Below are the code and all the weights of a small trained network. Each question names an input and a class and asks about switching units off, where a switched-off unit gives its printed mean instead of its output.

import numpy as np


def w(rows, s, z=0):
    codes = np.array(rows[::2]) - 128.0
    scale = np.full(codes.shape[1], s)
    scale[-1] = z or s
    return codes * scale


def f(y):
    return np.maximum(y, 0)


def log_softmax(a):
    a = a - a.max(-1, keepdims=True)
    return a - np.log(np.exp(a).sum(-1, keepdims=True))


def net(x, mask):
    res = np.array(x, float).reshape(1, 4) / 4 @ E
    y = f(res @ A[0][:, :-1].T + A[0][:, -1])
    res = res + np.where(mask, y, B[0][:, -1]) @ B[0][:, :-1]
    return log_softmax(res[-1] @ U[:, :-1].T + U[:, -1])


A, B = {}, {}
E = w([
[119,112,129,134,254],'x0',
[118,194,192,74,139],'x1',
[211,162,156,188,135],'x2',
[134,125,129,123,128],'x3',
],0.017)
A[0] = w([
[161,128,118,151,62,61],'N0',
[210,214,180,197,109,6],'N1',
[127,206,238,86,167,5],'N2',
[141,150,94,123,112,81],'N3',
[169,150,92,153,21,237],'N4',
[164,123,150,182,173,66],'N5',
[149,133,114,139,93,87],'N6',
[132,123,141,87,103,76],'N7',
[135,118,131,124,128,112],'N8',
[117,58,42,170,86,78],'N9',
[107,124,134,89,254,44],'N10',
[203,194,175,184,120,116],'N11',
[174,93,138,109,128,133],'N12',
[136,116,83,136,113,71],'N13',
[99,127,114,100,238,132],'N14',
[153,123,55,135,87,145],'N15',
[179,180,168,178,113,180],'N16',
[107,24,87,186,97,161],'N17',
[225,228,167,200,109,168],'N18',
[123,146,119,100,85,153],'N19',
[92,178,118,42,66,136],'N20',
[88,178,166,31,74,149],'N21',
[180,108,93,218,181,110],'N22',
[149,216,180,74,167,173],'N23',
[138,200,173,82,155,138],'N24',
[173,149,97,160,15,46],'N25',
[106,62,89,162,100,201],'N26',
[166,159,183,173,114,73],'N27',
[201,168,90,178,156,137],'N28',
[165,49,82,237,209,128],'N29',
],0.0095,0.011)
B[0] = w([
[131,149,95,117,164,158],'N0',
[10,5,182,120,64,186],'N1',
[160,157,53,63,210,172],'N2',
[128,133,125,128,138,131],'N3',
[69,59,163,142,80,251],'N4',
[179,169,142,144,116,157],'N5',
[128,127,120,124,149,144],'N6',
[132,140,134,138,127,138],'N7',
[128,131,135,121,139,128],'N8',
[40,46,157,109,95,174],'N9',
[41,50,121,98,109,178],'N10',
[105,113,97,88,162,207],'N11',
[125,129,134,133,127,141],'N12',
[117,118,140,131,128,136],'N13',
[147,124,91,82,157,193],'N14',
[116,118,127,102,139,169],'N15',
[163,167,89,113,150,214],'N16',
[100,111,84,70,163,195],'N17',
[146,143,81,75,182,251],'N18',
[131,134,145,154,115,171],'N19',
[151,150,177,187,106,196],'N20',
[153,150,175,182,104,209],'N21',
[173,174,153,156,103,190],'N22',
[80,83,153,148,74,214],'N23',
[99,94,136,127,101,188],'N24',
[168,160,66,71,197,188],'N25',
[153,163,92,105,163,193],'N26',
[90,95,134,111,119,164],'N27',
[177,167,149,152,112,190],'N28',
[197,195,150,158,110,215],'N29',
],0.013,0.017)
U = w([
[72,76,163,144,97,248],'0',
[146,157,57,102,154,54],'1',
[176,202,206,250,104,143],'2',
],0.019,0.0015)

Each question gives the input, the list of numbers given to net, and the class t.
The units are the neurons (one row each of A and B). Each row of codes is followed by its name. A weight is (code - 128) times the scale printed after its matrix; where a second scale follows, it is the last column's (A, B and U).
mask holds one flag per neuron, in row order. A switched-off neuron (its flag False) gives its mean, the last column of its row in B, instead of its output. The means were averaged over made-up inputs and are rounded, as every weight is.
A unit's drop is (log p(t) with every unit on - log p(t) with that unit switched off) / (log p(t) with every unit on - log p(t) with every unit switched off).
The circuit of an input: a set's keep is (log p(t) with only the set's units on - log p(t) with every unit switched off) / (log p(t) with every unit on - log p(t) with every unit switched off). Starting from the 12 units with the biggest drops (on a tie, the unit counted first), units are removed one at a time, each time the one whose removal leaves the highest keep (on an exact tie, the one counted first), for as long as the keep stays at least 0.8.
units of the circuit, in order: the units of the circuit, biggest drop first
top k neurons: the k neurons with the biggest drops, biggest first
drop of u: that unit's drop, to one decimal
input [-7,7,8,3], class 0: units of the circuit, in order	[N1]
input [-7,-3,6,-6], class 1: top 2 neurons	[N25; N18]
input [-8,1,-2,4], class 2: units of the circuit, in order	[N20; N21]
input [-6,1,-8,-5], class 2: units of the circuit, in order	[N20; N21]
input [-5,-3,8,7], class 1: top 2 neurons	[N25; N18]
input [2,-3,-7,4], class 1: top 2 neurons	[N4; N1]
input [-1,4,5,-6], class 0: top 3 neurons	[N1; N23; N25]
input [2,-3,-8,0], class 1: top 2 neurons	[N4; N1]
input [-7,-1,6,-7], class 1: top 2 neurons	[N25; N18]
input [3,7,-1,3], class 0: top 2 neurons	[N23; N18]
input [-6,0,6,-6], class 1: top 3 neurons	[N25; N18; N16]
input [2,-4,-4,5], class 1: top 2 neurons	[N4; N1]
input [-8,5,6,-7], class 0: top 2 neurons	[N1; N4]
input [4,-7,4,-2], class 2: units of the circuit, in order	[N29]
input [7,-8,6,1], class 2: drop of N29	0.3
input [4,-5,2,-4], class 2: drop of N29	0.3
input [4,4,-1,-7], class 0: drop of N10	0.1
input [2,-4,7,-8], class 2: drop of N29	0.2
